Below is a small trained network, with its code and all its weights. Each question gives an input and a class and asks what happens when units are switched off, that is, made to give their printed mean instead of their output.

import numpy as np


def w(rows, s, z=0):
    codes = np.array(rows[::2]) - 128.0
    scale = np.full(codes.shape[1], s)
    scale[-1] = z or s
    return codes * scale


def norm(h):
    return h / np.sqrt((h * h).mean(-1, keepdims=True) + 1e-5)


def f(y):
    return np.maximum(y, 0)


def log_softmax(a):
    a = a - a.max(-1, keepdims=True)
    return a - np.log(np.exp(a).sum(-1, keepdims=True))


def net(x, mask):
    res = np.array(x, float).reshape(1, 8) / 4 @ E
    u = 0
    for l in range(4):
        y = f(norm(res) @ A[l][:, :-1].T + A[l][:, -1])
        res = res + np.where(mask[u : u + 8], y, B[l][:, -1]) @ B[l][:, :-1]
        u += 8
    return log_softmax(norm(res)[-1] @ U[:, :-1].T + U[:, -1])


A, B = {}, {}
E = w([
[128,130,125,131,126,130,131,128],'x0',
[129,126,135,124,131,123,121,127],'x1',
[131,125,134,124,131,124,122,128],'x2',
[114,11,123,174,191,201,119,135],'x3',
[129,62,85,133,165,67,141,34],'x4',
[125,127,131,128,128,126,125,128],'x5',
[118,130,129,124,133,124,123,130],'x6',
[130,159,115,104,101,188,74,79],'x7',
],0.012)
A[0] = w([
[124,149,77,89,143,131,161,105,4],'0.n0',
[144,196,113,130,110,47,135,77,139],'0.n1',
[144,144,121,129,118,210,68,141,29],'0.n2',
[138,111,166,117,150,197,133,208,106],'0.n3',
[132,153,92,128,106,168,33,80,180],'0.n4',
[117,101,132,132,163,128,101,114,68],'0.n5',
[134,127,94,106,130,72,92,103,64],'0.n6',
[144,250,172,114,110,105,129,181,246],'0.n7',
],0.012,0.0029)
B[0] = w([
[191,100,160,134,103,110,133,95,142],'0.n0',
[134,177,200,84,175,176,200,119,217],'0.n1',
[100,116,177,26,121,211,113,178,179],'0.n2',
[52,237,141,192,163,91,151,165,190],'0.n3',
[189,194,124,81,74,154,161,51,205],'0.n4',
[190,133,87,143,126,146,136,179,157],'0.n5',
[162,94,157,176,119,166,167,102,167],'0.n6',
[171,1,44,153,118,106,96,113,249],'0.n7',
],0.0095,0.012)
A[1] = w([
[132,130,97,168,165,89,137,182,130],'1.n0',
[100,169,197,103,158,99,186,77,2],'1.n1',
[2,194,170,145,111,177,145,126,61],'1.n2',
[124,117,91,115,133,192,74,121,61],'1.n3',
[154,129,147,98,71,107,135,181,63],'1.n4',
[119,58,119,88,127,119,86,68,94],'1.n5',
[109,152,94,92,121,205,90,81,253],'1.n6',
[92,210,175,150,140,160,133,169,76],'1.n7',
],0.012,0.003)
B[1] = w([
[87,133,112,146,124,24,114,103,199],'1.n0',
[157,117,203,143,87,132,156,148,192],'1.n1',
[193,121,183,51,122,137,119,172,186],'1.n2',
[209,133,118,78,120,199,50,125,186],'1.n3',
[117,96,74,127,182,164,110,78,159],'1.n4',
[103,131,114,190,110,157,124,158,190],'1.n5',
[213,136,123,184,184,176,77,35,255],'1.n6',
[110,144,203,151,254,85,97,146,183],'1.n7',
],0.0096,0.0084)
A[2] = w([
[154,82,1,134,153,92,53,101,157],'2.n0',
[208,202,154,181,149,95,127,163,166],'2.n1',
[115,134,124,137,72,156,94,34,6],'2.n2',
[182,199,198,128,185,144,96,112,226],'2.n3',
[189,194,89,106,97,129,76,55,92],'2.n4',
[194,104,113,78,86,176,96,104,131],'2.n5',
[85,110,123,219,150,207,183,109,208],'2.n6',
[108,70,87,127,154,157,76,136,113],'2.n7',
],0.009,0.0016)
B[2] = w([
[108,118,41,142,43,154,147,153,251],'2.n0',
[38,135,188,123,132,98,147,81,195],'2.n1',
[118,194,118,190,164,96,166,148,195],'2.n2',
[149,109,32,123,30,66,143,136,254],'2.n3',
[1,124,164,200,214,100,142,123,243],'2.n4',
[83,161,128,219,200,87,132,170,253],'2.n5',
[139,215,110,66,129,43,101,178,185],'2.n6',
[127,198,223,118,42,121,196,86,179],'2.n7',
],0.009,0.0077)
A[3] = w([
[156,80,103,84,121,90,198,205,152],'3.n0',
[147,119,163,65,121,143,97,156,114],'3.n1',
[92,91,84,89,108,89,115,108,75],'3.n2',
[115,92,104,94,46,84,165,168,139],'3.n3',
[204,132,69,140,73,193,126,36,176],'3.n4',
[185,123,206,15,125,195,86,114,3],'3.n5',
[140,140,2,169,186,87,107,129,101],'3.n6',
[147,69,123,177,159,108,183,146,116],'3.n7',
],0.012,0.0045)
B[3] = w([
[35,41,145,97,132,151,88,115,193],'3.n0',
[123,160,62,114,77,108,147,51,139],'3.n1',
[137,105,24,93,100,166,168,111,148],'3.n2',
[90,78,101,12,226,193,181,51,184],'3.n3',
[102,121,138,153,119,31,110,210,253],'3.n4',
[229,126,74,35,192,198,170,94,149],'3.n5',
[135,103,104,104,30,200,64,173,244],'3.n6',
[163,179,172,95,135,192,121,134,196],'3.n7',
],0.011,0.012)
U = w([
[70,15,35,35,88,213,117,137,231],'0',
[181,174,43,215,29,182,4,174,208],'1',
[46,154,222,136,190,90,88,230,201],'2',
[251,216,153,33,221,218,78,139,40],'3',
[143,54,251,29,156,161,211,64,8],'4',
[223,245,167,199,105,62,202,57,52],'5',
],0.015,0.0015)

Each question gives the input, the list of numbers given to net, and the class t.
The units are the neurons (one row each of A and B). Each row of codes is followed by its name. A weight is (code - 128) times the scale printed after its matrix; where a second scale follows, it is the last column's (A, B and U).
mask holds one flag per neuron, layer by layer. A switched-off neuron (its flag False) gives its mean, the last column of its row in B, instead of its output. The means were averaged over made-up inputs and are rounded, as every weight is.
A unit's drop is (log p(t) with every unit on - log p(t) with that unit switched off) / (log p(t) with every unit on - log p(t) with every unit switched off).
The circuit of an input: a set's keep is (log p(t) with only the set's units on - log p(t) with every unit switched off) / (log p(t) with every unit on - log p(t) with every unit switched off). Starting from the 12 units with the biggest drops (on a tie, the unit counted first), units are removed one at a time, each time the one whose removal leaves the highest keep (on an exact tie, the one counted first), for as long as the keep stays at least 0.8.
units of the circuit, in order: the units of the circuit, biggest drop first
unit that matters most: the unit with the biggest drop
k most important neurons: the k neurons with the biggest drops, biggest first
k most important neurons of layer l: the k neurons of layer l with the biggest drops, biggest first
drop when u is switched off: that unit's drop, to one decimal
input [-4,-3,-6,7,-6,-2,0,-1], class 2: units of the circuit, in order => 0.n3
input [-7,-4,-8,8,-6,7,-3,1], class 3: 2 most important neurons => 0.n2; 1.n2
input [-6,3,8,4,-5,-3,7,0], class 2: 3 most important neurons => 0.n3; 1.n7; 0.n4
input [1,5,-2,1,-6,7,6,6], class 3: 3 most important neurons => 0.n2; 0.n3; 1.n2
input [8,1,8,-1,-3,3,-7,0], class 0: 3 most important neurons => 0.n7; 1.n6; 3.n3
input [7,6,8,6,-7,1,8,1], class 3: 3 most important neurons of layer 2 => 2.n4; 2.n5; 2.n2
input [6,-6,4,-8,1,3,1,0], class 4: 2 most important neurons => 0.n1; 1.n6
input [-2,1,5,1,0,4,1,4], class 3: 4 most important neurons => 0.n7; 0.n2; 2.n0; 1.n0
input [-6,-3,-6,-8,0,0,-7,-2], class 0: 3 most important neurons of layer 0 => 0.n7; 0.n3; 0.n4
input [-4,0,-1,7,0,2,-3,6], class 3: 2 most important neurons => 0.n7; 0.n2
input [2,2,-1,1,-3,7,-5,0], class 2: 3 most important neurons => 0.n3; 1.n7; 0.n4
input [-2,-6,3,1,-1,-1,-1,3], class 3: 2 most important neurons => 0.n2; 0.n7
input [2,-6,1,1,-7,0,6,0], class 2: 4 most important neurons => 0.n3; 1.n7; 0.n4; 2.n0
input [2,-1,6,0,-7,0,5,-1], class 0: 2 most important neurons => 0.n7; 0.n1
input [4,-2,7,-8,2,-2,-2,5], class 5: unit that matters most => 0.n1
input [8,-5,6,1,-7,-4,-6,2], class 3: 3 most important neurons => 0.n2; 0.n3; 1.n2
input [-6,7,-8,0,1,2,1,-4], class 4: 2 most important neurons of layer 0 => 0.n7; 0.n3
input [1,-2,-3,-6,7,8,-7,-1], class 4: 2 most important neurons of layer 0 => 0.n1; 0.n4
input [-4,-3,0,0,3,5,7,6], class 5: 2 most important neurons of layer 0 => 0.n7; 0.n4
input [0,-8,2,0,5,8,-8,-2], class 4: unit that matters most => 0.n7
input [0,-8,-7,-1,-8,3,-4,-1], class 0: drop when 0.n7 is switched off => 2.6
input [-5,5,-2,2,-1,-3,-1,2], class 3: drop when 0.n2 is switched off => 0.1
input [-4,0,-8,8,-8,-1,4,3], class 3: drop when 1.n2 is switched off => 0.1
